Below are the code and all the weights of a small trained network. Each question names an input and a target symbol and asks about switching units off, where a switched-off unit gives its printed mean instead of its output.

import numpy as np


def w(rows, s, z=0):
    codes = np.array(rows[::2]) - 128.0
    scale = np.full(codes.shape[1], s)
    scale[-1] = z or s
    return codes * scale


def f(y):
    return np.maximum(y, 0)


def softmax(a):
    e = np.exp(a - a.max(-1, keepdims=True))
    return e / e.sum(-1, keepdims=True)


def log_softmax(a):
    a = a - a.max(-1, keepdims=True)
    return a - np.log(np.exp(a).sum(-1, keepdims=True))


def net(x, mask):
    ids = ['γδλφψω'.index(c) for c in x.split()]
    T = len(ids)
    res = E[ids] + P[:T]
    q, k, v = (res @ M[0].T for M in (Q, K, V))
    z = softmax(np.where(np.tri(T) > 0, q @ k.T / 2**0.5, -1e9)) @ v
    res = res + np.where(mask[0], z, O[0][:, -1]) @ O[0][:, :-1]
    y = f(res @ A[0][:, :-1].T + A[0][:, -1])
    res = res + np.where(mask[1:9], y, B[0][:, -1]) @ B[0][:, :-1]
    return log_softmax(res[-1] @ U[:, :-1].T + U[:, -1])


Q, K, V, O, A, B = {}, {}, {}, {}, {}, {}
E = w([
[39,199,31,2,102,77,52,122,195],'γ',
[148,90,163,153,72,138,182,133,179],'δ',
[146,152,106,224,74,163,181,117,255],'λ',
[185,14,213,98,71,118,155,159,68],'φ',
[229,56,102,206,68,160,127,133,204],'ψ',
[52,139,235,77,63,146,227,152,102],'ω',
],0.0084)
P = w([
[126,134,131,139,1,81,84,14,95],'0',
[138,108,116,118,98,75,183,106,170],'1',
[154,91,141,94,169,66,212,135,224],'2',
[129,108,113,115,87,116,137,124,159],'3',
[113,107,148,119,194,132,116,141,179],'4',
[118,110,95,111,12,144,127,141,135],'5',
[95,129,119,124,93,183,95,161,138],'6',
[120,104,130,65,123,159,186,219,213],'7',
[83,120,117,88,119,192,119,209,173],'8',
[126,102,146,129,176,127,118,128,161],'9',
],0.0091)
Q[0] = w([
[55,218,30,59,114,80,1,137,135],'h0',
[135,102,127,116,57,126,193,194,174],'h0',
],0.014)
K[0] = w([
[119,118,132,125,136,205,131,221,130],'h0',
[103,137,123,151,3,174,85,38,58],'h0',
],0.012)
V[0] = w([
[166,163,30,181,125,164,86,118,235],'h0',
[253,3,132,173,124,126,98,126,100],'h0',
],0.0073)
O[0] = w([
[83,153,130,192,85,25,81,254,165,133],'h0',
[14,44,66,164,189,114,76,111,43,3],'h0',
],0.0084,0.0022)
A[0] = w([
[209,195,116,53,121,157,165,76,149,68],'n0',
[64,104,56,90,151,82,70,112,123,186],'n1',
[54,54,148,202,115,112,115,156,111,255],'n2',
[46,100,35,115,179,55,45,161,103,117],'n3',
[112,184,161,133,56,116,147,155,156,185],'n4',
[206,137,185,136,122,187,183,123,146,101],'n5',
[81,177,105,138,73,3,65,234,166,143],'n6',
[91,85,93,187,164,204,179,57,45,46],'n7',
],0.0068,0.0039)
B[0] = w([
[1,117,151,158,133,86,34,86,111,199],'n0',
[122,136,99,142,76,228,211,119,113,186],'n1',
[25,54,120,107,98,60,52,141,221,183],'n2',
[82,194,106,211,66,216,239,149,61,186],'n3',
[184,132,143,109,157,100,118,157,143,215],'n4',
[155,177,149,191,124,177,171,111,39,187],'n5',
[145,154,139,166,214,79,83,132,28,243],'n6',
[235,136,33,107,252,45,139,250,76,148],'n7',
],0.0068,0.011)
U = w([
[116,118,159,124,186,52,15,133,128,58],'γ',
[160,121,60,88,178,119,150,140,97,153],'δ',
[199,169,162,164,117,119,186,200,117,126],'λ',
[133,135,144,148,107,214,179,52,79,157],'φ',
[71,144,113,197,120,128,144,141,90,4],'ψ',
[83,84,131,56,85,131,106,98,254,245],'ω',
],0.0068,0.0041)

Each question gives the input, a string of symbols that net reads in full, and the target symbol t.
The units are the heads (2 rows each of Q, K, V and O) and the neurons (one row each of A and B). Each row of codes is followed by its name. A weight is (code - 128) times the scale printed after its matrix; where a second scale follows, it is the last column's (O, A, B and U).
mask holds one flag per unit, heads first, then neurons. A switched-off unit (its flag False) gives its mean, the last column of its rows in O or B, instead of its output. The means were averaged over made-up inputs and are rounded, as every weight is.
A unit's drop is (log p(t) with every unit on - log p(t) with that unit switched off) / (log p(t) with every unit on - log p(t) with every unit switched off).
The circuit of an input: a set's keep is (log p(t) with only the set's units on - log p(t) with every unit switched off) / (log p(t) with every unit on - log p(t) with every unit switched off). Starting from all 9 units, units are removed one at a time, each time the one whose removal leaves the highest keep (on an exact tie, the one counted first), for as long as the keep stays at least 0.8.
circuit, biggest first: the units of the circuit, biggest drop first
unit that matters most: the unit with the biggest drop
top k neurons: the k neurons with the biggest drops, biggest first
drop of u: that unit's drop, to one decimal
input λ φ γ γ φ, target γ: top 2 neurons => [n2, n6]
input γ γ γ ψ ω, target λ: unit that matters most => h0
input γ γ γ λ γ, target λ: circuit, biggest first => [h0, n0]
input φ γ λ γ ψ ω ω γ ω ω, target δ: circuit, biggest first => [h0, n7]
input γ γ ψ ψ ψ γ γ γ, target γ: circuit, biggest first => [h0, n6]
input λ γ ω φ δ, target γ: circuit, biggest first => [h0, n6, n2]
input ω γ φ, target φ: circuit, biggest first => [h0, n5]
input φ γ ω γ δ γ δ, target δ: circuit, biggest first => [h0, n7]
input ψ γ ω λ γ ψ ω γ ψ λ, target ψ: circuit, biggest first => [h0, n3]
input γ δ γ ψ ω ψ λ, target λ: circuit, biggest first => [h0, n4]
input γ φ ψ ω γ γ, target ω: circuit, biggest first => [h0, n6, n3]
input φ ω γ ω ω γ λ, target δ: top 2 neurons => [n7, n0]
input λ ψ ψ ψ, target γ: circuit, biggest first => [h0, n6, n2]
input ω ψ δ φ, target φ: circuit, biggest first => [h0]
input φ ω γ ω ω ω λ ψ, target δ: drop of n7 => 0.9
input λ φ ψ ψ φ ω ω λ, target γ: drop of n1 => 0.1
input ω γ γ ψ δ, target φ: drop of h0 => 1.3
input ω ψ λ λ ψ ω ψ, target φ: top 2 neurons => [n5, n2]
